Here is a tiny trained network, its code and every weight. The questions are about switching its units off for an input and a target symbol, where a switched-off unit gives its printed mean instead of its output.

import numpy as np


def w(rows, s, z=0):
    codes = np.array(rows[::2]) - 128.0
    scale = np.full(codes.shape[1], s)
    scale[-1] = z or s
    return codes * scale


def f(y):
    return np.maximum(y, 0)


def softmax(a):
    e = np.exp(a - a.max(-1, keepdims=True))
    return e / e.sum(-1, keepdims=True)


def log_softmax(a):
    a = a - a.max(-1, keepdims=True)
    return a - np.log(np.exp(a).sum(-1, keepdims=True))


def net(x, mask):
    ids = ['αγεζηλπστφψω'.index(c) for c in x.split()]
    T = len(ids)
    res = E[ids] + P[:T]
    u = 0
    for l in range(2):
        q, k, v = (res @ M[l].T for M in (Q, K, V))
        z = softmax(np.where(np.tri(T) > 0, q @ k.T / 4**0.5, -1e9)) @ v
        res = res + np.where(mask[u], z, O[l][:, -1]) @ O[l][:, :-1]
        u += 1
        y = f(res @ A[l][:, :-1].T + A[l][:, -1])
        res = res + np.where(mask[u : u + 16], y, B[l][:, -1]) @ B[l][:, :-1]
        u += 16
    return log_softmax(res[-1] @ U[:, :-1].T + U[:, -1])


Q, K, V, O, A, B = {}, {}, {}, {}, {}, {}
E = w([
[129,36,55,126,154,99,126,190,171],'α',
[14,57,117,74,163,130,123,201,173],'γ',
[188,55,114,172,101,177,157,94,244],'ε',
[72,129,63,110,18,139,3,169,156],'ζ',
[114,170,174,177,123,175,79,172,82],'η',
[211,103,83,82,103,135,110,172,106],'λ',
[107,66,18,111,179,61,206,190,66],'π',
[100,128,85,170,118,185,198,34,69],'σ',
[131,138,222,70,106,183,162,168,102],'τ',
[87,140,190,109,52,69,142,197,133],'φ',
[161,24,164,116,171,214,87,152,87],'ψ',
[140,105,78,174,238,152,124,207,88],'ω',
],0.017)
P = w([
[123,195,141,158,207,14,2,141,83],'0',
[142,114,125,85,112,218,75,114,102],'1',
[125,120,121,96,102,209,107,115,111],'2',
[130,120,134,101,113,207,133,118,121],'3',
[121,132,139,119,108,190,145,136,126],'4',
[132,129,150,146,98,198,170,131,132],'5',
[147,131,158,148,112,198,181,140,136],'6',
[160,134,170,160,97,177,196,149,135],'7',
[174,133,181,179,101,181,204,158,141],'8',
[165,140,173,175,98,181,215,148,142],'9',
],0.008)
Q[0] = w([
[154,91,58,192,8,178,76,198,133],'0.h1',
[192,37,113,72,79,126,145,198,170],'0.h1',
[94,56,57,210,100,215,204,173,16],'0.h1',
[152,114,82,130,166,11,31,2,157],'0.h1',
],0.0049)
K[0] = w([
[151,180,39,158,112,32,13,60,185],'0.h1',
[177,87,174,110,167,2,143,121,191],'0.h1',
[152,119,94,237,205,43,81,75,129],'0.h1',
[132,140,44,167,84,160,173,150,160],'0.h1',
],0.0068)
V[0] = w([
[218,60,149,216,81,78,136,144,144],'0.h1',
[142,130,203,26,71,85,66,131,79],'0.h1',
[185,65,144,2,141,122,107,84,88],'0.h1',
[213,212,186,81,121,110,168,69,53],'0.h1',
],0.0063)
O[0] = w([
[183,134,81,63,207,121,90,103,196,114],'0.h1',
[184,116,114,127,206,138,228,1,195,193],'0.h1',
[183,125,149,125,152,125,120,184,47,111],'0.h1',
[18,227,94,90,130,113,114,233,155,3],'0.h1',
],0.0072,0.0056)
A[0] = w([
[111,196,254,78,91,167,67,90,19,126],'0.n1',
[188,133,224,133,73,168,116,99,181,123],'0.n2',
[118,216,127,183,124,151,58,67,90,110],'0.n3',
[122,166,144,118,11,157,175,132,172,82],'0.n4',
[167,106,139,177,190,192,106,188,86,88],'0.n5',
[50,167,166,69,56,64,84,186,98,89],'0.n6',
[121,52,161,72,82,185,100,115,83,53],'0.n7',
[92,166,13,20,74,109,55,114,140,4],'0.n8',
[75,131,107,43,162,133,46,180,225,132],'0.n9',
[106,100,76,91,160,78,130,139,205,40],'0.n10',
[180,117,136,159,134,112,227,201,107,120],'0.n11',
[122,187,144,204,75,156,149,155,88,71],'0.n12',
[21,118,165,163,108,119,228,161,153,29],'0.n13',
[78,35,198,55,197,135,184,93,48,141],'0.n14',
[160,97,73,78,110,112,170,107,12,71],'0.n15',
[109,117,190,50,143,111,109,28,152,146],'0.n16',
],0.0077,0.0044)
B[0] = w([
[188,94,141,119,144,158,139,175,73,185],'0.n1',
[111,130,108,64,134,111,139,175,97,233],'0.n2',
[172,60,180,154,154,152,151,100,196,147],'0.n3',
[94,58,84,129,128,174,105,140,123,196],'0.n4',
[47,88,152,108,116,89,96,95,169,205],'0.n5',
[143,77,101,169,211,170,157,167,49,157],'0.n6',
[130,167,158,132,119,86,144,137,98,202],'0.n7',
[255,162,131,173,123,159,134,73,149,141],'0.n8',
[234,85,36,208,100,112,151,145,81,162],'0.n9',
[131,75,113,138,147,142,197,150,72,149],'0.n10',
[107,150,119,55,64,172,45,74,121,216],'0.n11',
[121,36,163,118,103,111,170,100,135,154],'0.n12',
[122,147,121,110,135,192,78,75,209,188],'0.n13',
[132,145,113,120,38,100,64,88,97,255],'0.n14',
[150,194,77,128,180,149,122,135,169,166],'0.n15',
[121,109,126,138,64,107,196,185,115,176],'0.n16',
],0.0078,0.0075)
Q[1] = w([
[71,254,163,179,253,66,156,161,192],'1.h1',
[153,103,113,105,146,127,78,127,74],'1.h1',
[95,218,87,151,184,94,142,201,80],'1.h1',
[71,72,146,118,92,193,57,113,80],'1.h1',
],0.0078)
K[1] = w([
[105,78,83,76,46,254,143,122,169],'1.h1',
[121,56,168,182,135,93,209,162,176],'1.h1',
[94,144,129,80,74,217,93,82,129],'1.h1',
[117,133,147,103,212,53,127,93,134],'1.h1',
],0.0072)
V[1] = w([
[100,120,179,197,65,168,63,142,44],'1.h1',
[183,179,114,4,35,186,145,107,78],'1.h1',
[212,43,133,111,112,255,177,125,203],'1.h1',
[85,103,133,117,83,165,220,124,146],'1.h1',
],0.0063)
O[1] = w([
[186,101,113,145,132,124,115,188,200,181],'1.h1',
[140,103,55,112,126,179,84,156,114,2],'1.h1',
[128,40,147,63,154,140,151,125,129,88],'1.h1',
[142,84,143,251,112,210,152,106,143,46],'1.h1',
],0.011,0.0062)
A[1] = w([
[149,81,67,164,110,225,94,211,106,98],'1.n1',
[127,141,107,105,85,103,74,123,131,148],'1.n2',
[203,169,145,171,53,108,142,112,136,181],'1.n3',
[123,113,131,155,105,148,47,116,129,102],'1.n4',
[110,84,56,63,158,202,82,73,83,150],'1.n5',
[125,172,141,162,145,197,174,35,95,1],'1.n6',
[110,214,133,109,157,133,209,127,211,81],'1.n7',
[164,140,55,139,139,99,192,119,197,105],'1.n8',
[129,169,183,144,141,140,93,56,116,108],'1.n9',
[131,102,192,46,81,199,188,183,21,85],'1.n10',
[122,254,146,155,117,98,121,144,135,144],'1.n11',
[137,128,114,136,75,91,149,146,134,176],'1.n12',
[112,112,72,173,221,94,147,148,123,143],'1.n13',
[119,116,119,116,200,147,65,20,198,3],'1.n14',
[207,197,227,83,173,219,154,132,116,145],'1.n15',
[53,174,130,134,87,106,112,139,171,140],'1.n16',
],0.0081,0.0049)
B[1] = w([
[101,143,207,153,140,79,70,112,125,188],'1.n1',
[155,101,103,112,134,100,188,137,167,196],'1.n2',
[174,131,102,134,187,109,149,107,145,209],'1.n3',
[177,127,152,109,149,112,161,100,115,160],'1.n4',
[68,150,115,163,141,72,147,137,176,216],'1.n5',
[150,101,128,71,159,102,142,157,96,151],'1.n6',
[130,188,93,119,177,171,119,125,109,143],'1.n7',
[121,106,102,89,202,136,130,137,111,154],'1.n8',
[139,120,129,169,194,148,148,137,139,149],'1.n9',
[135,174,107,204,147,91,139,148,116,255],'1.n10',
[72,83,128,158,115,147,148,206,69,169],'1.n11',
[125,96,151,155,175,141,162,126,131,195],'1.n12',
[145,206,131,127,184,183,82,82,97,140],'1.n13',
[142,136,106,254,89,75,51,183,126,139],'1.n14',
[111,45,62,98,93,178,79,107,136,169],'1.n15',
[125,110,127,120,52,197,115,131,158,168],'1.n16',
],0.0081,0.011)
U = w([
[154,100,65,162,248,92,126,186,78,255],'α',
[86,59,70,147,54,97,155,148,148,160],'γ',
[92,127,172,31,156,205,155,160,218,201],'ε',
[245,189,97,203,93,101,120,116,195,36],'ζ',
[128,42,162,103,176,231,64,200,61,81],'η',
[196,172,82,12,168,180,63,198,123,134],'λ',
[98,208,17,119,161,90,122,131,134,5],'π',
[100,188,85,192,188,217,165,52,88,192],'σ',
[145,118,24,135,69,172,69,202,30,61],'τ',
[117,213,160,167,180,108,223,254,180,112],'φ',
[142,169,207,44,127,69,78,54,35,107],'ψ',
[83,186,120,175,172,127,18,147,172,114],'ω',
],0.0051,0.0053)

Each question gives the input, a string of symbols that net reads in full, and the target symbol t.
The units are the heads (4 rows each of Q, K, V and O) and the neurons (one row each of A and B). Each row of codes is followed by its name. A weight is (code - 128) times the scale printed after its matrix; where a second scale follows, it is the last column's (O, A, B and U).
mask holds one flag per unit, layer by layer, with each layer's heads first. A switched-off unit (its flag False) gives its mean, the last column of its rows in O or B, instead of its output. The means were averaged over made-up inputs and are rounded, as every weight is.
A unit's drop is (log p(t) with every unit on - log p(t) with that unit switched off) / (log p(t) with every unit on - log p(t) with every unit switched off).
The circuit of an input: a set's keep is (log p(t) with only the set's units on - log p(t) with every unit switched off) / (log p(t) with every unit on - log p(t) with every unit switched off). Starting from the 12 units with the biggest drops (on a tie, the unit counted first), units are removed one at a time, each time the one whose removal leaves the highest keep (on an exact tie, the one counted first), for as long as the keep stays at least 0.8.
circuit, biggest first: the units of the circuit, biggest drop first
unit that matters most: the unit with the biggest drop
k most important neurons: the k neurons with the biggest drops, biggest first
k most important neurons of layer l: the k neurons of layer l with the biggest drops, biggest first
drop of u: that unit's drop, to one decimal
input ω φ ω α ε σ ε γ, target φ: circuit, biggest first => [1.h1, 0.n5]
input φ ψ π, target σ: circuit, biggest first => [0.h1, 1.h1, 1.n13]
input φ ζ τ τ λ ζ, target σ: circuit, biggest first => [0.h1, 1.h1, 0.n14]
input ψ φ φ ψ φ τ φ α ψ λ, target λ: circuit, biggest first => [0.n11, 1.h1, 0.h1]
input σ ε λ σ φ, target α: circuit, biggest first => [0.n6, 0.h1]
input α φ ψ, target ψ: circuit, biggest first => [1.h1, 0.n14]
input ζ α γ τ, target α: circuit, biggest first => [1.n10, 0.n1]
input ε σ ε φ γ ε ε τ φ, target α: circuit, biggest first => [1.n10, 1.h1, 0.n6]
input α τ α ζ ζ γ, target ψ: circuit, biggest first => [1.h1, 0.h1, 0.n14]
input ζ τ α η γ τ, target γ: 2 most important neurons => [1.n15, 1.n5]
input ζ γ ε γ γ ω σ ζ φ σ, target γ: circuit, biggest first => [1.h1, 0.n12, 0.h1]
input ε τ ψ τ, target α: circuit, biggest first => [1.n10, 1.h1]
input λ γ ψ φ φ φ γ γ ψ λ, target π: 2 most important neurons => [0.n11, 1.n5]
input σ τ η, target η: circuit, biggest first => [0.n3, 1.h1, 0.n1]
input ω γ ε φ, target φ: most important neuron => [1.n10]
input ω ζ ζ ζ φ, target φ: circuit, biggest first => [1.h1, 0.n5, 1.n11]
input φ ω φ φ λ φ φ ζ φ, target ε: circuit, biggest first => [0.h1, 0.n13, 1.n10]
input γ φ λ φ γ ω, target ζ: most important neuron of layer 0 => [0.n11]
input η π α φ ε, target ε: circuit, biggest first => [0.n3, 1.h1, 1.n10, 0.n14]
input α ψ φ φ φ α ψ, target ψ: most important neuron of layer 0 => [0.n5]
input ζ ψ ψ, target γ: 2 most important neurons of layer 1 => [1.n5, 1.n3]
input ω λ ζ, target α: 2 most important neurons of layer 1 => [1.n11, 1.n3]
input σ γ φ τ η, target η: 2 most important neurons of layer 1 => [1.n15, 1.n5]
input π γ σ α γ α γ λ φ τ, target τ: 2 most important neurons of layer 1 => [1.n15, 1.n11]
input τ τ π φ ω, target ω: 2 most important neurons of layer 1 => [1.n1, 1.n5]
input ψ η α α α λ, target λ: drop of 0.n11 => 0.3
input η φ ω φ γ α ε φ, target ε: unit that matters most => 0.n13
input λ φ ψ ζ π, target π: drop of 0.n15 => 0.0
input ω ω φ ω φ γ, target φ: drop of 0.h1 => 0.5
